Below is a small trained network, with its code and all its weights. Each question gives an input and a target symbol and asks what happens when units are switched off, that is, made to give their printed mean instead of their output.

import numpy as np


def w(rows, s, z=0):
    codes = np.array(rows[::2]) - 128.0
    scale = np.full(codes.shape[1], s)
    scale[-1] = z or s
    return codes * scale


def f(y):
    return y / 2 * (1 + np.tanh(0.7978845608 * (y + 0.044715 * y**3)))


def softmax(a):
    e = np.exp(a - a.max(-1, keepdims=True))
    return e / e.sum(-1, keepdims=True)


def log_softmax(a):
    a = a - a.max(-1, keepdims=True)
    return a - np.log(np.exp(a).sum(-1, keepdims=True))


def net(x, mask):
    ids = ['αβγδλμπσ'.index(c) for c in x.split()]
    T = len(ids)
    res = E[ids] + P[:T]
    r = res
    for j in range(2):
        rows = slice(4 * j, 4 * j + 4)
        q, k, v = (r @ M[0][rows].T for M in (Q, K, V))
        z = softmax(np.where(np.tri(T) > 0, q @ k.T / 4**0.5, -1e9)) @ v
        o = O[0][rows]
        res = res + np.where(mask[j], z, o[:, -1]) @ o[:, :-1]
    y = f(res @ A[0][:, :-1].T + A[0][:, -1])
    res = res + np.where(mask[2:14], y, B[0][:, -1]) @ B[0][:, :-1]
    return log_softmax(res[-1] @ U[:, :-1].T + U[:, -1])


Q, K, V, O, A, B = {}, {}, {}, {}, {}, {}
E = w([
[127,123,139,158],'α',
[91,95,176,25],'β',
[177,172,188,104],'γ',
[188,148,71,31],'δ',
[254,35,179,28],'λ',
[125,171,87,45],'μ',
[194,118,127,130],'π',
[167,45,76,158],'σ',
],0.015)
P = w([
[163,226,26,251],'0',
[166,124,63,57],'1',
[209,79,100,34],'2',
[152,84,136,52],'3',
[46,141,89,10],'4',
[78,116,166,51],'5',
[216,10,189,128],'6',
[71,122,85,78],'7',
[70,161,30,75],'8',
],0.0027)
Q[0] = w([
[62,214,179,211],'head 0',
[123,52,114,184],'head 0',
[108,36,120,132],'head 0',
[106,195,125,37],'head 0',
[120,41,144,161],'head 1',
[110,134,94,176],'head 1',
[145,129,2,62],'head 1',
[106,172,113,44],'head 1',
],0.011)
K[0] = w([
[174,100,20,254],'head 0',
[76,229,95,82],'head 0',
[140,129,46,145],'head 0',
[57,63,191,176],'head 0',
[162,60,57,38],'head 1',
[175,141,58,169],'head 1',
[123,19,143,109],'head 1',
[81,145,175,135],'head 1',
],0.0085)
V[0] = w([
[81,177,47,156],'head 0',
[160,90,3,161],'head 0',
[134,104,137,129],'head 0',
[79,159,119,128],'head 0',
[74,113,102,147],'head 1',
[106,36,147,112],'head 1',
[180,164,145,213],'head 1',
[128,211,173,97],'head 1',
],0.013)
O[0] = w([
[104,160,77,144,2],'head 0',
[127,72,6,156,52],'head 0',
[132,72,123,155,130],'head 0',
[38,154,120,136,65],'head 0',
[11,122,105,181,12],'head 1',
[38,63,183,40,89],'head 1',
[186,57,136,255,131],'head 1',
[241,173,223,136,210],'head 1',
],0.007,0.0063)
A[0] = w([
[133,109,151,100,201],'neuron 0',
[97,137,28,89,255],'neuron 1',
[202,230,59,115,126],'neuron 2',
[188,145,123,124,105],'neuron 3',
[132,32,160,94,109],'neuron 4',
[112,199,191,186,84],'neuron 5',
[117,29,208,64,110],'neuron 6',
[99,121,168,166,108],'neuron 7',
[169,206,40,111,122],'neuron 8',
[98,201,149,32,196],'neuron 9',
[79,114,142,70,143],'neuron 10',
[180,145,254,63,198],'neuron 11',
],0.0093,0.0035)
B[0] = w([
[127,141,122,156,152],'neuron 0',
[36,114,149,123,138],'neuron 1',
[97,79,160,132,175],'neuron 2',
[96,94,174,80,169],'neuron 3',
[90,125,67,84,144],'neuron 4',
[62,62,70,82,144],'neuron 5',
[86,141,70,152,161],'neuron 6',
[148,145,152,70,124],'neuron 7',
[117,153,255,124,143],'neuron 8',
[164,101,121,211,164],'neuron 9',
[137,103,88,198,135],'neuron 10',
[143,180,110,136,254],'neuron 11',
],0.0072,0.028)
U = w([
[136,143,118,162,119],'α',
[106,254,74,193,115],'β',
[212,177,156,111,156],'γ',
[79,143,174,38,87],'δ',
[167,181,43,34,19],'λ',
[50,198,167,125,115],'μ',
[190,59,122,194,107],'π',
[95,101,100,102,254],'σ',
],0.008,0.0055)

Each question gives the input, a string of symbols that net reads in full, and the target symbol t.
The units are the heads (4 rows each of Q, K, V and O) and the neurons (one row each of A and B). Each row of codes is followed by its name. A weight is (code - 128) times the scale printed after its matrix; where a second scale follows, it is the last column's (O, A, B and U).
mask holds one flag per unit, heads first, then neurons. A switched-off unit (its flag False) gives its mean, the last column of its rows in O or B, instead of its output. The means were averaged over made-up inputs and are rounded, as every weight is.
A unit's drop is (log p(t) with every unit on - log p(t) with that unit switched off) / (log p(t) with every unit on - log p(t) with every unit switched off).
The circuit of an input: a set's keep is (log p(t) with only the set's units on - log p(t) with every unit switched off) / (log p(t) with every unit on - log p(t) with every unit switched off). Starting from the 12 units with the biggest drops (on a tie, the unit counted first), units are removed one at a time, each time the one whose removal leaves the highest keep (on an exact tie, the one counted first), for as long as the keep stays at least 0.8.
units of the circuit, in order: the units of the circuit, biggest drop first
top k neurons: the k neurons with the biggest drops, biggest first
heads that matter: for each layer, one digit per head in row order, 1 if its drop is at least 0.15 and else 0, layers parted by /
drop of u: that unit's drop, to one decimal
input λ π σ δ μ, target σ: units of the circuit, in order => [head 1; head 0; neuron 11]
input σ α μ, target σ: units of the circuit, in order => [head 1; neuron 11]
input β π σ, target σ: units of the circuit, in order => [head 1]
input γ γ γ δ μ, target γ: heads that matter => 01
input π π π δ, target δ: heads that matter => 10
input σ β μ, target β: heads that matter => 11
input γ δ γ μ μ, target γ: heads that matter => 01
input λ γ β, target β: heads that matter => 01
input δ σ π, target σ: top 3 neurons => [neuron 11; neuron 1; neuron 9]
input μ π δ, target δ: heads that matter => 10
input π λ β μ, target β: top 2 neurons => [neuron 9; neuron 6]
input μ μ π γ β λ, target β: top 3 neurons => [neuron 6; neuron 11; neuron 9]
input λ π π, target λ: top 3 neurons => [neuron 4; neuron 9; neuron 2]
input σ μ α π, target σ: top 3 neurons => [neuron 11; neuron 9; neuron 1]
input γ λ δ δ γ γ γ β, target β: top 2 neurons => [neuron 6; neuron 11]
input γ γ γ λ, target λ: top neuron => [neuron 4]
input γ β β β π, target β: drop of neuron 6 => 0.3
input π π γ σ π λ δ, target λ: drop of head 1 => 0.8
input δ γ γ λ, target λ: drop of head 1 => 0.1
input μ γ γ σ, target σ: drop of neuron 3 => 0.0
